Below are the code and all the weights of a small trained network. Each question names an input and a class and asks about switching units off, where a switched-off unit gives its printed mean instead of its output.

import numpy as np


def w(rows, s, z=0):
    codes = np.array(rows[::2]) - 128.0
    scale = np.full(codes.shape[1], s)
    scale[-1] = z or s
    return codes * scale


def f(y):
    return y / 2 * (1 + np.tanh(0.7978845608 * (y + 0.044715 * y**3)))


def log_softmax(a):
    a = a - a.max(-1, keepdims=True)
    return a - np.log(np.exp(a).sum(-1, keepdims=True))


def net(x, mask):
    res = np.array(x, float).reshape(1, 7) / 4 @ E
    y = f(res @ A[0][:, :-1].T + A[0][:, -1])
    res = res + np.where(mask, y, B[0][:, -1]) @ B[0][:, :-1]
    return log_softmax(res[-1] @ U[:, :-1].T + U[:, -1])


A, B = {}, {}
E = w([
[138,111,160,179,70,142,115,128,83,121,37],'x0',
[119,132,75,1,150,101,174,178,165,144,76],'x1',
[193,175,193,101,143,46,159,200,165,56,160],'x2',
[214,112,178,101,88,158,149,119,131,197,139],'x3',
[115,145,137,111,56,120,150,61,73,141,117],'x4',
[169,126,132,111,119,141,15,135,101,76,113],'x5',
[170,131,115,37,96,111,70,125,158,86,114],'x6',
],0.0095)
A[0] = w([
[143,245,170,105,179,58,222,101,222,151,147,253],'neuron 0',
[133,85,87,156,180,136,142,78,118,170,160,186],'neuron 1',
[200,154,130,138,106,87,121,61,108,119,145,129],'neuron 2',
[141,147,215,126,132,185,89,27,114,137,128,162],'neuron 3',
[108,227,156,112,62,92,75,137,139,85,86,93],'neuron 4',
[125,45,130,68,109,120,114,168,132,148,88,242],'neuron 5',
[70,139,182,254,95,194,156,117,96,143,52,235],'neuron 6',
[131,84,176,148,144,153,102,89,118,100,152,76],'neuron 7',
[215,142,129,60,142,97,125,104,159,99,83,253],'neuron 8',
[174,148,194,77,195,119,188,182,197,77,70,241],'neuron 9',
[106,101,177,83,143,168,135,176,166,99,117,3],'neuron 10',
],0.0085,0.0028)
B[0] = w([
[135,68,199,122,181,148,155,84,128,104,31,233],'neuron 0',
[221,202,44,70,116,155,148,91,45,143,41,172],'neuron 1',
[132,23,90,154,116,122,141,69,45,150,109,153],'neuron 2',
[193,111,101,101,207,225,155,77,152,102,92,176],'neuron 3',
[92,155,98,102,149,90,105,19,123,145,110,170],'neuron 4',
[155,134,203,124,203,219,148,137,50,185,168,176],'neuron 5',
[109,99,202,122,231,150,107,12,43,141,107,249],'neuron 6',
[215,157,113,170,90,152,128,104,176,57,151,151],'neuron 7',
[61,213,137,254,130,170,137,35,171,171,75,200],'neuron 8',
[33,165,207,200,188,163,174,192,71,201,28,227],'neuron 9',
[140,164,95,217,123,30,112,128,177,172,248,141],'neuron 10',
],0.0066,0.013)
U = w([
[111,174,129,118,133,18,126,205,153,119,176,3],'0',
[155,107,147,110,146,147,193,77,57,133,87,253],'1',
[163,132,168,182,207,138,182,220,139,100,137,60],'2',
[142,131,104,120,177,38,97,183,148,73,194,12],'3',
[112,40,132,112,76,85,171,254,147,34,197,3],'4',
[202,101,136,145,186,146,127,84,138,36,193,16],'5',
],0.0072,0.0028)

Each question gives the input, the list of numbers given to net, and the class t.
The units are the neurons (one row each of A and B). Each row of codes is followed by its name. A weight is (code - 128) times the scale printed after its matrix; where a second scale follows, it is the last column's (A, B and U).
mask holds one flag per neuron, in row order. A switched-off neuron (its flag False) gives its mean, the last column of its row in B, instead of its output. The means were averaged over made-up inputs and are rounded, as every weight is.
A unit's drop is (log p(t) with every unit on - log p(t) with that unit switched off) / (log p(t) with every unit on - log p(t) with every unit switched off).
The circuit of an input: a set's keep is (log p(t) with only the set's units on - log p(t) with every unit switched off) / (log p(t) with every unit on - log p(t) with every unit switched off). Starting from all 11 units, units are removed one at a time, each time the one whose removal leaves the highest keep (on an exact tie, the one counted first), for as long as the keep stays at least 0.8.
units of the circuit, in order: the units of the circuit, biggest drop first
unit that matters most: the unit with the biggest drop
top k neurons: the k neurons with the biggest drops, biggest first
drop when u is switched off: that unit's drop, to one decimal
input [-1,7,-1,-6,-7,5,6], class 2: unit that matters most => neuron 9
input [7,-7,2,2,-6,5,-4], class 5: units of the circuit, in order => neuron 9; neuron 7
input [4,8,7,-5,1,-6,5], class 2: top 4 neurons => neuron 9; neuron 6; neuron 10; neuron 1
input [2,3,4,-6,-1,4,2], class 2: top 3 neurons => neuron 9; neuron 6; neuron 1
input [-5,-7,-3,-5,5,-5,4], class 5: top 3 neurons => neuron 9; neuron 0; neuron 8
input [-8,-4,2,-5,7,2,4], class 5: top 3 neurons => neuron 9; neuron 1; neuron 6
input [-8,6,-7,-7,-6,4,3], class 0: top 3 neurons => neuron 6; neuron 0; neuron 3
input [-7,-5,-3,7,3,4,6], class 5: drop when neuron 1 is switched off => 0.0
input [-5,8,-2,-4,1,6,2], class 0: drop when neuron 6 is switched off => 0.5
input [5,1,-2,-2,-8,3,4], class 2: drop when neuron 5 is switched off => 0.1
input [-4,2,-2,-6,5,6,-1], class 3: drop when neuron 1 is switched off => 0.0
